Below is a small trained network, with its code and all its weights. Each question gives an input and a target symbol and asks what happens when units are switched off, that is, made to give their printed mean instead of their output.

import numpy as np


def w(rows, s, z=0):
    codes = np.array(rows[::2]) - 128.0
    scale = np.full(codes.shape[1], s)
    scale[-1] = z or s
    return codes * scale


def f(y):
    return np.maximum(y, 0)


def softmax(a):
    e = np.exp(a - a.max(-1, keepdims=True))
    return e / e.sum(-1, keepdims=True)


def log_softmax(a):
    a = a - a.max(-1, keepdims=True)
    return a - np.log(np.exp(a).sum(-1, keepdims=True))


def net(x, mask):
    ids = ['αγδεζηλμξπτφω'.index(c) for c in x.split()]
    T = len(ids)
    res = E[ids] + P[:T]
    u = 0
    for l in range(2):
        q, k, v = (res @ M[l].T for M in (Q, K, V))
        z = softmax(np.where(np.tri(T) > 0, q @ k.T / 2**0.5, -1e9)) @ v
        res = res + np.where(mask[u], z, O[l][:, -1]) @ O[l][:, :-1]
        u += 1
        y = f(res @ A[l][:, :-1].T + A[l][:, -1])
        res = res + np.where(mask[u : u + 4], y, B[l][:, -1]) @ B[l][:, :-1]
        u += 4
    return log_softmax(res[-1] @ U[:, :-1].T + U[:, -1])


Q, K, V, O, A, B = {}, {}, {}, {}, {}, {}
E = w([
[95,86,144,119,87],'α',
[115,89,131,176,219],'γ',
[118,117,224,101,151],'δ',
[142,215,122,113,87],'ε',
[143,77,120,95,185],'ζ',
[75,107,6,110,139],'η',
[101,98,177,69,131],'λ',
[120,101,145,219,93],'μ',
[194,79,61,99,77],'ξ',
[189,162,82,106,179],'π',
[124,163,115,202,143],'τ',
[149,126,154,183,182],'φ',
[125,59,139,123,136],'ω',
],0.022)
P = w([
[222,26,23,211,220],'0',
[193,98,17,252,130],'1',
[188,90,31,239,129],'2',
[169,88,50,247,154],'3',
[170,73,49,234,159],'4',
[160,79,75,235,186],'5',
[154,73,80,239,180],'6',
[148,56,89,250,188],'7',
],0.003)
Q[0] = w([
[161,19,122,117,201],'L0H0',
[103,1,212,102,89],'L0H0',
],0.0097)
K[0] = w([
[89,40,88,112,184],'L0H0',
[2,126,101,114,110],'L0H0',
],0.013)
V[0] = w([
[53,165,39,88,160],'L0H0',
[197,96,142,126,255],'L0H0',
],0.0055)
O[0] = w([
[144,178,2,157,156,129],'L0H0',
[147,112,101,93,195,254],'L0H0',
],0.0077,0.0045)
A[0] = w([
[30,77,183,69,46,45],'L0N0',
[204,29,134,69,180,102],'L0N1',
[232,155,255,141,155,2],'L0N2',
[86,6,118,150,129,152],'L0N3',
],0.0098,0.00093)
B[0] = w([
[8,254,106,159,131,159],'L0N0',
[55,109,156,43,161,254],'L0N1',
[229,91,100,97,109,178],'L0N2',
[134,49,202,183,50,215],'L0N3',
],0.0081,0.0095)
Q[1] = w([
[86,244,142,254,213],'L1H0',
[194,79,121,240,194],'L1H0',
],0.0083)
K[1] = w([
[107,154,6,170,108],'L1H0',
[144,77,82,171,150],'L1H0',
],0.014)
V[1] = w([
[202,103,181,210,196],'L1H0',
[135,147,57,253,178],'L1H0',
],0.0057)
O[1] = w([
[176,81,92,246,132,216],'L1H0',
[65,92,31,134,50,3],'L1H0',
],0.011,0.0032)
A[1] = w([
[160,250,227,99,103,2],'L1N0',
[137,16,154,97,68,179],'L1N1',
[92,108,156,186,1,169],'L1N2',
[69,163,137,30,159,46],'L1N3',
],0.0076,0.0058)
B[1] = w([
[134,229,95,208,161,187],'L1N0',
[158,167,210,98,40,254],'L1N1',
[88,180,97,97,120,222],'L1N2',
[123,96,1,161,173,204],'L1N3',
],0.0084,0.008)
U = w([
[10,142,168,83,101,117],'α',
[10,29,185,228,176,3],'γ',
[171,205,198,157,158,103],'δ',
[194,233,88,90,83,178],'ε',
[66,69,152,34,176,149],'ζ',
[85,78,54,23,74,195],'η',
[27,161,127,143,205,127],'λ',
[127,133,169,195,60,107],'μ',
[225,125,127,3,44,141],'ξ',
[214,139,23,67,167,118],'π',
[96,117,41,218,140,96],'τ',
[254,90,98,201,127,170],'φ',
[97,113,238,109,97,41],'ω',
],0.0077,0.0049)

Each question gives the input, a string of symbols that net reads in full, and the target symbol t.
The units are the heads (2 rows each of Q, K, V and O) and the neurons (one row each of A and B). Each row of codes is followed by its name. A weight is (code - 128) times the scale printed after its matrix; where a second scale follows, it is the last column's (O, A, B and U).
mask holds one flag per unit, layer by layer, with each layer's heads first. A switched-off unit (its flag False) gives its mean, the last column of its rows in O or B, instead of its output. The means were averaged over made-up inputs and are rounded, as every weight is.
A unit's drop is (log p(t) with every unit on - log p(t) with that unit switched off) / (log p(t) with every unit on - log p(t) with every unit switched off).
The circuit of an input: a set's keep is (log p(t) with only the set's units on - log p(t) with every unit switched off) / (log p(t) with every unit on - log p(t) with every unit switched off). Starting from all 10 units, units are removed one at a time, each time the one whose removal leaves the highest keep (on an exact tie, the one counted first), for as long as the keep stays at least 0.8.
circuit, biggest first: the units of the circuit, biggest drop first
unit that matters most: the unit with the biggest drop
k most important neurons: the k neurons with the biggest drops, biggest first
top k neurons in layer l: the k neurons of layer l with the biggest drops, biggest first
drop when u is switched off: that unit's drop, to one decimal
input ζ ζ ζ ζ μ, target μ: 3 most important neurons	(L1N1; L0N1; L0N3)
input ξ τ τ φ ε ζ ω, target ω: 2 most important neurons	(L0N3; L1N1)
input η ζ ω λ ε, target η: circuit, biggest first	(L1H0; L0N1; L0H0; L0N2)
input ξ δ λ δ ξ τ ζ, target ζ: circuit, biggest first	(L0N1; L0H0)
input δ μ λ η λ, target δ: top neuron in layer 0	(L0N1)
input η π φ ζ λ μ, target η: top 2 neurons in layer 1	(L1N2; L1N0)
input λ ζ δ π ζ δ, target δ: circuit, biggest first	(L1H0; L1N0)
input φ η ε λ ζ, target φ: circuit, biggest first	(L0H0; L1H0; L0N0)
input φ π ε λ, target λ: circuit, biggest first	(L0N0; L1H0; L1N0; L1N3)
input ζ φ λ, target λ: 2 most important neurons	(L0N0; L1N0)
input λ λ τ π δ φ, target φ: circuit, biggest first	(L0N2; L0N0; L1H0)
input μ ζ ω, target ω: 2 most important neurons	(L0N3; L1N1)
input φ π η, target φ: 2 most important neurons	(L0N0; L0N1)
input ζ ε α, target α: unit that matters most	L0N0
input η γ φ ξ α φ, target η: circuit, biggest first	(L1H0; L0H0)
input δ τ η τ ζ ζ λ, target δ: 2 most important neurons	(L0N0; L0N1)
input π λ ξ ζ ω μ, target μ: 3 most important neurons	(L0N1; L1N1; L0N3)
input μ δ φ τ α, target α: top 3 neurons in layer 0	(L0N0; L0N1; L0N3)
input ζ τ ε μ ε ζ, target ζ: drop when L1N1 is switched off	0.0
input λ λ δ λ φ, target φ: drop when L0N2 is switched off	0.3
input φ η ζ, target φ: drop when L0H0 is switched off	2.6
input τ φ δ, target δ: most important neuron	(L0N2)
